(in the rows, 128 means zero)
Each row of numbers belongs to one of the nodes below and depends on some of the facts about them. Some rows are named. Which node is each other row?

Some facts about the nodes:
babela {plovis=a, drefes=825, batra=nebrem, trodral}
bamar {plovis=a, drefes=825, batra=velo}
biski {plovis=b, drefes=825, batra=fupur}
bivus {plovis=a, drefes=624, batra=drubre}
bobro {plovis=a, drefes=825, batra=botrik}
bodrel {plovis=d, drefes=282, batra=sozal, zodre}
bopo {plovis=c, drefes=521, batra=zodre}
botrik {plovis=b, drefes=825, batra=vuska}
bovos {plovis=a, drefes=825, batra=soskol, stoklu}
bralek {plovis=a, drefes=624, batra=drolum}
branebram {plovis=b, drefes=825}
brezis {plovis=c, drefes=521, batra=trodral}
brinul {plovis=b, drefes=825, batra=tremerik}
bubel {plovis=b, drefes=825, batra=pogrigel, dedrel}
buplun {plovis=a, drefes=644, batra=botrik, stiplak}
butran {plovis=b, drefes=521, batra=soskol, vuska, muplur}
dapabri {plovis=d, drefes=825, batra=dedrel, skatru}
datra {plovis=d, drefes=825, batra=flostor, vomin, tremerik}
dedrel {plovis=a, drefes=825, batra=skatru}
diflu {plovis=a, drefes=282, batra=drubre}
draklaze {plovis=a, drefes=825, batra=sunem, skatru}
drastu {plovis=a, drefes=644, batra=somon}
drego {plovis=a, drefes=825}
driber {plovis=b, drefes=825, batra=zelik, zodre}
drolum {plovis=d, drefes=825, batra=botrik, zodre}
drubre {plovis=c, drefes=521, batra=botrik, vuska}
drumos {plovis=a, drefes=825, batra=somon}
faklun {plovis=a, drefes=521, batra=skatru}
fison {plovis=c, drefes=825, batra=vuska, zelik}
flasor {plovis=a, drefes=825}
flostor {plovis=b, drefes=825, batra=kulum, tritrok}
fupur {plovis=c, drefes=644, batra=stoklu, narona}
fusken {plovis=d, drefes=521, batra=stoklu}
fustun {plovis=b, drefes=825, batra=vuska, zelik, trodral}
gavur {plovis=b, drefes=521, batra=troraler, gruklos}
getul {plovis=d, drefes=825, batra=fison}
gobu {plovis=b, drefes=282, batra=stoklu, drastu}
gogar {plovis=b, drefes=624, batra=kasaren, drubre}
gokas {plovis=c, drefes=644, batra=vatron, somon, vuska}
gotrek {plovis=a, drefes=825, batra=povisus}
graman {plovis=a, drefes=825, batra=vuska}
gretredem {plovis=b, drefes=825, batra=ragri, vuska, trodral}
grobrir {plovis=a, drefes=521, batra=tunekur, vuska, zodre, skatru}
groskuzuk {plovis=d, drefes=825, batra=velo}
grugrin {plovis=b, drefes=282}
gruklos {plovis=a, drefes=825}
gudok {plovis=d, drefes=825, batra=trudi, diflu}
kasaren {plovis=b, drefes=825, batra=nebomak, stiplak}
kener {plovis=a, drefes=521, batra=zelik, drolum}
kezi {plovis=a, drefes=644, batra=sozal, stoklu, vomin}
kibren {plovis=a, drefes=825}
kistam {plovis=b, drefes=825, batra=vuska}
klakle {plovis=a, drefes=644, batra=fusken}
klebalu {plovis=b, drefes=825, batra=dapabri}
klebas {plovis=b, drefes=644, batra=stoklu, salen}
klebra {plovis=a, drefes=282}
klerudo {plovis=a, drefes=644, batra=sozal, diflu, saflil}
kliflirer {plovis=a, drefes=825}
klutos {plovis=c, drefes=825, batra=skidraflur}
kolus {plovis=b, drefes=825, batra=dedrel}
kubroski {plovis=c, drefes=825, batra=stoklu}
kulum {plovis=a, drefes=624}
lafen {plovis=a, drefes=282, batra=lelo, graman, niflor}
lelo {plovis=b, drefes=825}
lezi {plovis=a, drefes=644, batra=miden, kolus}
lofar {plovis=c, drefes=521, batra=trudi, vuska}
loplife {plovis=c, drefes=825}
madem {plovis=a, drefes=825, batra=drubre}
mefles {plovis=a, drefes=521, batra=drastu, saflil, lofar}
miden {plovis=c, drefes=282}
minal {plovis=c, drefes=644, batra=somon, ragri, vini}
mokek {plovis=c, drefes=825, batra=votefi, branebram}
mukle {plovis=a, drefes=825, batra=troraler}
muplur {plovis=c, drefes=282, batra=skidraflur, drolum}
nage {plovis=b, drefes=825, batra=lelo}
narona {plovis=d, drefes=644, batra=nebomak, botrik, vuska}
natrum {plovis=b, drefes=644, batra=fupur, nuvaklor, zelik, muplur}
nebomak {plovis=a, drefes=521}
nebrem {plovis=c, drefes=282, batra=stoklu}
neflem {plovis=c, drefes=825, batra=babela, narona}
nelel {plovis=a, drefes=825, batra=plodos, skidraflur}
niflor {plovis=a, drefes=521}
nutife {plovis=a, drefes=644, batra=seflotrim}
nuvaklor {plovis=c, drefes=644}
nuzem {plovis=c, drefes=644, batra=gruklos}
padum {plovis=a, drefes=825, batra=bopo}
pamel {plovis=d, drefes=282, batra=nutife}
pefar {plovis=d, drefes=644, batra=flasor, nebomak}
piloplak {plovis=d, drefes=521, batra=somon}
plafliflok {plovis=d, drefes=644, batra=fusken}
pliduk {plovis=a, drefes=825, batra=dedrel, pusak}
plilim {plovis=b, drefes=644, batra=sozal}
plodos {plovis=b, drefes=521, batra=kulum}
plople {plovis=c, drefes=825, batra=somon}
ploplel {plovis=a, drefes=825, batra=kener, loplife}
pogrigel {plovis=b, drefes=521, batra=rodok, fustun}
povisus {plovis=d, drefes=624, batra=botrik, rugre}
pupus {plovis=a, drefes=521, batra=stoklu, skeplam}
pusak {plovis=a, drefes=825, batra=dapabri}
ragri {plovis=a, drefes=825, batra=vuska}
rarun {plovis=a, drefes=521}
riplos {plovis=c, drefes=825, batra=biski, dedrel, klebra}
rodok {plovis=d, drefes=521, batra=fusken, nebrem, drubre, skidraflur, trodral}
rodu {plovis=a, drefes=825, batra=ragri, rugre}
roful {plovis=c, drefes=825, batra=trodral}
rugre {plovis=b, drefes=825, batra=somon, vuska}
saflil {plovis=c, drefes=825}
salen {plovis=b, drefes=521}
seflotrim {plovis=b, drefes=644, batra=vuska}
sime {plovis=b, drefes=825, batra=brinul}
skastupluk {plovis=b, drefes=644}
skatru {plovis=b, drefes=644, batra=somon}
skeplam {plovis=a, drefes=825, batra=kistam}
skidraflur {plovis=a, drefes=521, batra=plilim}
skobi {plovis=b, drefes=624, batra=vuska}
skogro {plovis=a, drefes=521, batra=getul}
somon {plovis=a, drefes=825}
soskol {plovis=b, drefes=282, batra=gruklos, narona}
sozal {plovis=c, drefes=644, batra=babela, botrik}
stapok {plovis=a, drefes=521, batra=kulum}
stiplak {plovis=b, drefes=624}
stoklu {plovis=a, drefes=624}
stugrul {plovis=c, drefes=825, batra=rugre}
sudrul {plovis=b, drefes=825, batra=kliflirer, troraler, drego, grugrin}
suflur {plovis=d, drefes=521, batra=drubre, vuska, lofar}
sunem {plovis=c, drefes=825}
tetus {plovis=d, drefes=825}
tevor {plovis=a, drefes=825, batra=graman, tremerik, skidraflur}
tigrin {plovis=c, drefes=644, batra=klebra}
togron {plovis=c, drefes=521, batra=skobi}
trasudrum {plovis=c, drefes=624, batra=bodrel}
tremerik {plovis=a, drefes=644, batra=kistam}
tritrok {plovis=d, drefes=644, batra=zoplok, fison}
trodral {plovis=b, drefes=825, batra=botrik}
tronik {plovis=a, drefes=521}
troraler {plovis=a, drefes=825, batra=dedrel}
trosurim {plovis=a, drefes=825, batra=nebomak}
trudi {plovis=d, drefes=644, batra=somon, botrik}
trustufem {plovis=d, drefes=825, batra=troraler, vuska}
trutri {plovis=c, drefes=624, batra=tevor, kezi, drubre}
tunekur {plovis=c, drefes=825, batra=drubre, vuska, zelik}
vatron {plovis=b, drefes=825, batra=drubre, skeplam}
velo {plovis=a, drefes=644, batra=trudi}
vevil {plovis=c, drefes=644, batra=tunekur, vuska}
vini {plovis=a, drefes=825}
vomin {plovis=b, drefes=644, batra=tunekur}
votefi {plovis=b, drefes=825, batra=saflil}
vuflor {plovis=a, drefes=624}
vuska {plovis=a, drefes=644}
zakar {plovis=a, drefes=644, batra=zodre}
zapel {plovis=d, drefes=644, batra=fupur, klebalu}
zegral {plovis=a, drefes=624, batra=zelik}
zekan {plovis=a, drefes=521, batra=gogar, skatru}
zelik {plovis=b, drefes=825}
zivor {plovis=d, drefes=825, batra=tunekur}
zodre {plovis=a, drefes=624, batra=tunekur, zelik}
zoplok {plovis=a, drefes=825, batra=fison}
zutre {plovis=b, drefes=624, batra=mokek}

Known rows:
gobu: [141 180 124 130  72 113 143 152 118 124 178 142 162 140 118 127 136 187
 114 149 131  85 164 113 146 137  98 130  97 145]
diflu: [122 140 106 133 118 126 133 128 136 123 118 134  97 133 128 125 127 133
 153 110 124 126 110 128 128 141 110 139 130 146]
klebra: [143 138 192 114  86 136 128 122  81 136  91 159 153 121 122 122 143 160
 115  97 120 160 129 186 130 114 194 187 117 137]
tronik: [161 105 186 118 109 131 136 103 104 141  89 148 142 121 121 123 117 155
 127 121 131  98 139 171 150 124 211 179 149 121]
zekan: [118 175 109 131 142 143 152 123 142 138 122 129  89 130 132 109 106 131
 139  97 108 136 136 170 112 127 110 119 105 123]
suflur: [113 141  91 157 151 117 137 166 114 113 126 134 106 115 132 105 115 120
 109 141 135  52  93 125 129 106 139 112 155 148]
butran: [114 146  93 173 162 122 120 181 121 141 133 130 105 122 124 114 133 133
 118 132 136  80 115 129 128 112 130 138 147 120]
bivus: [107 197 102 136  82 131 151 144  95 124 122 147  91 128 126 107 129 135
 129  93 118 127 109 172 127 129 103 159  89 161]
bralek: [116 163 112 134 126 138 143 122 151 137 118 135  91 134 130 118 106 122
 148 100 114 125 129 144 119 130 120 135 114 136]
klebas: [135 115 119 120  73 118 115 149 141 135 184 136 159 131 117 143 136 163
 121 144 151 121 159  84 139 151 109 113 117 156]
zivor: [ 87 146 134 134 160 122 126 136 131 131 143 134 101 128 124 113 126 111
 152 107 114 137 109 150 113 113 113 107 109 141]
flostor: [124 117 123 124 150 111 130 125 139 132 145 120 145 134 117 133 134 121
 118 137 127 105 151 110 138 140 111 136 118 116]
somon: [198 110 172 104 151 157 139 106 150 151 100 120 173 117 141 127 132 167
  84 124 141 150 146 193  93 107 201  78 132  79]
groskuzuk: [115 117 144 127 175 128 113 124 187 144 154 126  92 134 129 119 117 122
 168 116 123 129 120 143 107 118 129  77 130 125]
brinul: [113 151 111 117 117 114 141 144 116 127 150 127 146 132 116 127 142 138
 109 134 124 109 152 115 139 138  93 144  99 121]
riplos: [104 166 135 129 134 136 126 129  96 122 137 116 129 135 147 128 131 126
 152 118 102 183 132 138 125 119  95 168  99 114]
gotrek: [132 126 118 123 139 134 134 106 178 130 129 125  97 132 131 128 123 118
 146 115 126 125 115 131 119 137 115 103 137 132]
pusak: [124 152 113 107 119 128 154 107 141 121 116 125 119 135 126 127 128 113
 127 109 123 140 127 141 115 143 100 126  91 128]
gudok: [127 124 131 111 141 116 141 115 138 109 143 128 146 130 125 125 117 117
 114 138 131 100 127 123 127 130 125  86 106 134]

Name these rows:
No name comes twice in this set of rows, the named rows included.
[164 119  75 155 190 133 136 174 147 126 135  98 146 113 137 124 148 137
  57 163 146 100 113 117  97 110 121  58 161  88] | rugre
[127 167  82  99 157 161 138 162 122 152 157 103 178 122 130 117 139 141
  56 113 113 223 178 189  59 103  89  40  78  94] | skatru
[ 87 124 110 114 147 104 138 133  94 120 123 125 139 129 106 132 145  82
 110 132 120 129 142 116 138 144 109 171  92 125] | driber
[191  97 208 139  91 138  99  97 201 162 143 160 119 135 133 134 114 209
 183 120 151  62 135 135 161 131 204 125 194 138] | stoklu
[113 164 105 105 162 138 158 102 139 130 112 106 111 136 127 122 123  92
 124  97 106 176 144 175  87 132  93 105  75 106] | dedrel
[152 165 144 135  66 115 141 123 159 131 197 154 126 141 128 117  98 186
 157 150 140  20 139 102 169 137 120  83 118 164] | fusken
[140  56 136 157 101 147  87 174 107 127  74 143 119  92 131 123 176 133
  88 113 158 142  55 159 110 101 210 131 212 149] | vuska

The same nodes again, as new rows of numbers:
Some rows with their names:
fustun: [128 119 102 111 151 159  99 149 116 104 134 128 153  90 139 113 153 131
 136 116 157 100 106 134 127 132 119 137 120 102 133]
drumos: [ 81 116 112  91 120 124 168 163 116 129 133 155  95 133 145 103 105 136
 116 142 132 152 115 188  98 122 128 114 111 168 102]
pogrigel: [135 154 124 122 134 160 107 147 116 115 132 128 158 111 141 109 160 138
 106 122 116 119 130  85 135 123 133 140 109 102 129]
botrik: [149  68 124 134  88 142 137 104 124 148 104 143  89  29 130 110 141 123
 110 139 135 123 109  91 152 102 153 145 193  79 135]
plople: [133 120 129  79 112 136 197 150  76 100 105 136 131 122 120 132  84 143
  95 144 139 120 114 187 107 146 141 124 132 173 138]
mefles: [ 73 129 104 102 130 123 149 164 122  95 127 139 130 163 170  92 127 127
  82 134 129 163 154 195 107 141 128 125  91 154 101]
lezi: [120 191 153 107 150 115 141 132 151 169 161 141 137 199 128  99 132 157
 139 151  88 119 128 117 106 138  96  94  77 182 115]
zutre: [125 135 123 113 148 169 120 156 100 118 122 140 153 105 168 100 153 156
 117 126 122 112 122 124 115 125 152 134 135 127 151]
zodre: [113  81 125 165 125 118 104 112 163 147 149 140  65 112  93 134 101 141
 173 110 136 113 153 136 133 120  99 135 175  93 115]
bobro: [ 98 109  99 121 136 105 142 141 143 101 129 130 123 134 153 122 127 112
 129 129 148 146 134 183 128 131 123 126 116 135 107]
pliduk: [ 99 181 143 109 160 137 155 171 153 166 146 133 125 179 134 111 111 157
 158 118  92 126 113 116 115 128 112 109  58 203 126]
muplur: [152 123 136 163 149 131 131 129 104  89 132 116 151 122  94 179 110 120
 154  98 117 137 160 141 169 160 132 146 169 109 158]
drego: [125 150 153 135 115 119 153 133 165 204 134 142  74 145 114 122 106 150
 176 111  81 123 119  78 141  94 111 121 118 162 126]
datra: [122 141 104 125 176 132  57 120 118  85 135  82 153 171 115 168 135  91
 151  98 184 122 123 148  91 150 136 129 102 108 134]
madem: [ 97 101 105 128 133 110 132 143 147 109 129 130 120 132 159 121 127 114
 132 127 150 143 133 180 141 134 122 126 111 138 106]
rodu: [ 91 110 104  95 135 127 151 162 126 113 136 143 103 145 141 103 112 131
 125 139 151 141 121 200  99 137 120 118 111 153 102]
sozal: [181 102 143 153  87  87 153  81 116  98 116 118 153 112 113 162 129 104
  89 163 144 129 142 127 169 141 139 128 166 116 131]
skatru: [164 135 156  95  84 154 155 106 118 202 132 163 106  84 106  90 148 175
 106 172  94 109  96  65 102 100 121 109 175 131 127]
bamar: [ 91 110 108 101 123 126 155 155 132 124 131 146 100 135 149 105 118 127
 128 139 143 152 127 179 117 127 124 118 103 154 103]

Which node is each row?
No name comes twice in this set of rows, the named rows included.
[ 94 148 122 156 154  98 128 137 161 112 119 116 159 156 193 125 149  98
 131 120 122 160 128 147 176 133 141 123  74 160 125] | bovos
[172 107 151 144 117 137 141 110 115 136 119 113 122  99  57 173  88 130
 142 115 137  90 129 120 156 128 100 139 152 113 146] | loplife
[155 120 122 134 135 124  90  82 134 105 141 118 178  97 144 111 183 108
  98 159 147 110 125  97 156 130 125 128 146  79 128] | plilim
[119 139 131 166 139  70 123  93 162 106 142 130 173 171 183 114 173  98
 115 154 111 150 144 127 166 132 128 106  95 160 110] | klakle
[132 125 153 170 103 102 147 111 174 200 111 138  76 114 134 123 111 131
 157 118  89 151 125  71 170  94 138 136 136 139 132] | gruklos
[155  81 155 152  74 112 192 103 109 137  77 130  97  71 111 155  90 116
  96 146 125 139 126 126 162 110 164 137 180 131 146] | saflil
[118 105 119 148 145 119  97 124 171 137 164 125  93 133  81 144 111 127
 180 109 148 107 139 152 135 126  75 134 125 107  99] | zoplok
[127 198 132 102 153 183 123 170 111 131 130 139 168 134 143  99 150 164
 120 118  92 105 121  74 112 127 127 133  77 141 147] | gavur
[151 117 118 126 143 154  99 126 128 126 133 118 153  80 128 128 153 125
 143 111 146  93 110 100 147 124 119 138 133  89 140] | brinul
[114 110 129 122  84  82 164  97 141 144 122 158 101 137 157  94 134 126
  88 181 116 161 129 146 130 113 135 104 146 155  97] | drastu
[158  90 141 150  70 113 165 103  94 109  96 126 108  88  99 158  99 109
  81 137 119 135 157 134 158 126 141 151 178 101 130] | drubre
[150 191 143 118 141 117 101  92 116 139 130 106 167 205 141 147 153 117
 111 140 126 144 109  98  82 145 160 103  88 161 145] | zapel
[110  88 109 150 119 105 123 116 162 137 139 122  84 110 121 132 114 115
 151 124 140 131 135 141 149 116 109 138 144 110 107] | graman
[142 173 151  97 141 176 143 155 129 190 123 135 134 109 122 103 137 180
 151 121  89  98  89  56 121 113 132 123 100 146 159] | kolus

Now the same nodes, written a new way:
Named rows:
rodok: [105 120 168 125 133  50 139 141  99 131 142 148 115 140 153 118 111 120
 118 115 102 125 102 115 139 171 128 152 105  98 109 119 119 116 125 121
 153 104 170 107 125 162 147 150 134 150 137 155 101 102 140 139]
mefles: [ 98 104 176 108 141  57 130 149 105 145 148 150 114 156 141 110 149 106
 122 149  98 117  96 140 144 192 119 124  98 120  99 121 119 154 118 152
 133 122 179  97 134 167 128 156 162 148 128 122 115 124 157 145]
trasudrum: [108  82 180 130 126  73 122 133  90 157 138 143 120 170 152 129 137 133
 107 164  69 129  79 148 123 183 122 132 104 101  84 105 116 150 133 134
 143 112 171  94 129 164 142 163 142 144 124 121 103 130 144 129]
skobi: [107 102 159 119 125  70 127 163  88 129 148 128 129 139 163 126 109 134
 112 114  87 133  83 134 134 160 138 143 104  92  94 124 129 142 124 115
 154 100 180 104 130 164 136 139 130 136 107 138  95  96 142 133]
vuflor: [104 113 164 122 120  62 141 175  95 135 140 139 127 133 167 123 108 134
 120 122 111 127  80 137 142 178 142 151 100 107  88 121 111 150 127 125
 145 104 175  97 139 167 142 143 146 138 110 150 107 100 151 128]
bivus: [106  84 179 120 124  70 121 150 100 159 142 148 118 153 151 116 138 120
 114 152  95 117  84 143 144 189 127 126 108 113  79 105 111 165 131 143
 135 107 182  92 132 174 143 150 154 140 112 125 107 121 147 126]
nuvaklor: [115 142 143 137 124  60 168 171  76 111 132 110 135 108 175 124  78 157
 124 102 106 144  82 134 117 174 143 178  94  86 124 142 111 103 139  96
 164 104 145 103 142 144 133 144 125 147 142 170  96  86 167 134]
pefar: [126  86 164 134 135  73 131 121 101 157 149 139 113 139 143  99 127 110
 113 139  90 120 109 127 134 198 114 136 116  94 108 116 111 121 149 126
 148  99 176  96 121 157 158 149 136 153 144 131  92 122 150 122]
nuzem: [105 104 170 132 110  74 116 109  97 129 147 125 134 157 128 111 143 138
 109 171  96 135  88 141 128 190 115 137 109 111  78  94 108 138 135 139
 151 129 171 101 137 170 118 162 142 148 144 121 102 146 155 129]
gokas: [109  94 170 127 126  75 122 122  93 149 140 129 126 154 142 109 138 133
 107 161  81 128  92 146 126 193 110 133 108 105  94 112 112 137 137 140
 146 123 162  96 129 159 125 160 143 153 147 116  99 134 160 130]
seflotrim: [112 111 152 118 130  74 130 152  91 123 152 113 133 120 152 106 111 129
 113 109  91 133  97 133 132 175 127 142 104  92 111 133 126 128 133 117
 159 107 170 104 129 157 119 134 128 149 129 130  91 100 157 134]
vevil: [108  93 172 128 127  74 122 122  93 148 137 129 125 153 140 109 137 133
 107 162  79 128  92 145 125 194 110 132 110 107  93 113 112 137 139 139
 146 124 161  96 129 159 125 160 142 152 147 114  99 134 157 129]
klakle: [109  92 168 119 126  72 123 136 103 153 145 134 122 137 137  96 141 115
 115 151 101 117  95 142 146 205 117 123 111 116  92 113 106 152 141 146
 136 115 173  93 131 168 128 146 155 150 136 117 105 130 163 124]
plafliflok: [112  89 171 124 124  75 116 119 111 152 147 142 117 152 137  97 132 117
 102 150  96 120 111 127 140 194 106 133 117 109  92 107 116 131 137 141
 146 115 178  96 120 160 144 152 137 150 148 121  94 129 148 126]
bamar: [ 97  88 179 118 127  73 123 124  98 154 147 141 122 147 145 105 149 103
 120 156  99 105  96 142 139 192 130 135 109 116  88 107 120 159 118 164
 134 116 180  97 137 162 133 147 166 150 124 121 105 124 162 140]
kolus: [ 94 124 161 127 102  69 119 114  91  91 159 117 151 134 139 115 129 130
 123 130 122 136  88 122 129 153 149 165 103 103  84  96 138 134 104 130
 167 116 194 118 151 172 112 140 139 141 111 149  97 113 150 143]
tunekur: [ 99 112 169 136 126  66 141 126  77 133 132 129 128 137 165 124 117 131
 120 135  90 123  84 137 116 172 140 167 102  92 106 120 123 128 118 137
 151 110 155 105 138 148 132 152 146 152 132 149 100 105 160 142]
loplife: [112 130 150 145 135  59 176 155  60 124 126 118 129 107 189 133  82 136
 136  94  96 128  80 133 105 166 159 190  95  72 137 143 119 104 129 103
 160  87 142 106 142 134 151 141 134 154 127 180  94  75 168 140]
nelel: [100  83 177 122 133  72 126 124  89 163 137 139 119 133 153 104 140 103
 121 140  94 100  93 140 139 191 134 137 114 106  97 111 117 153 127 157
 136 105 167  99 132 162 137 142 163 157 121 127 102 115 162 133]

Which node is each row?
No name comes twice in this set of rows, the named rows included.
[ 97 164 157 141  76  60 151 137  88  69 146 116 166 121 157 137  91 163
 128 132 156 162  74 122 111 150 168 198  93  99  75  94 120 113 110 102
 166 121 170 116 170 162 113 155 128 133 118 182  93 107 152 143] | miden
[ 89 112 171 127  90  72  98  86 101  91 164 121 157 150 116 108 154 128
 117 156 125 136  88 123 135 157 141 151 111 116  61  73 133 145 103 145
 164 126 207 120 153 186 101 145 144 138 109 134  98 139 145 139] | sudrul
[103 110 169 133 128  65 138 127  92 138 140 142 121 133 166 112 107 114
 117 117 104 114 104 118 129 171 137 166 110  94 107 117 127 120 119 133
 152  99 171 105 130 148 152 143 140 150 133 156  93  96 151 139] | drolum
[104  86 180 129 124  73 121 136  89 156 135 141 122 167 156 130 132 136
 104 160  71 128  80 144 125 179 122 134 107 103  82 104 115 150 131 134
 144 113 167  97 127 164 138 162 142 144 125 122 101 126 143 128] | trutri
[108 109 163 118 118  77 132 140  89 125 151 121 142 123 159 117 112 117
 116 118 102 134  91 128 120 166 146 149 106  88  95 119 137 136 121 118
 149 105 174 105 141 155 123 135 132 146 113 134  83 100 148 143] | soskol
[117 114 158 130 129  65 140 147  97 140 141 135 118 123 162 105  96 126
 110 111 103 125 106 121 135 184 123 154 110  94 112 130 115 112 142 115
 154 101 163  99 124 150 150 142 127 152 146 149  92  96 154 127] | tritrok
[108 100 166 112 130  73 129 153 109 148 150 135 120 146 142  97 137 114
 112 153 103 119 100 148 142 203 114 127 103 120  95 127 114 152 131 153
 133 124 178  90 134 158 128 150 156 150 137 118 105 124 165 136] | klerudo
[101  85 180 128 131  72 119 106  98 160 140 149 114 149 151 105 131 105
 108 141  88 104 107 122 133 178 123 145 120 102  96 106 125 135 123 149
 145 105 174 102 121 155 151 147 147 154 134 130  92 113 147 136] | datra
[100 119 166 126  88  68 113 115 115 107 159 130 145 142 114  98 148 137
 119 168 144 135  90 133 150 191 128 139 109 131  61  80 102 149 127 145
 152 131 195 106 152 189 109 153 153 138 127 129 109 150 156 123] | lezi
[109 108 168 131 122  63 134 155  99 138 143 148 118 146 168 125 100 132
 108 123 103 128  95 124 136 168 132 157 105  97  92 115 119 131 126 117
 153  98 180  99 127 157 159 150 129 136 124 152  97  98 136 129] | povisus
[ 99 138 155 128 122  57 160 169  83 115 135 125 133 103 178 117  91 128
 134  99 130 121  87 131 133 169 160 179  95  97 114 133 122 127 114 127
 150 101 162 106 148 149 135 134 152 147 117 173 102  78 169 142] | somon

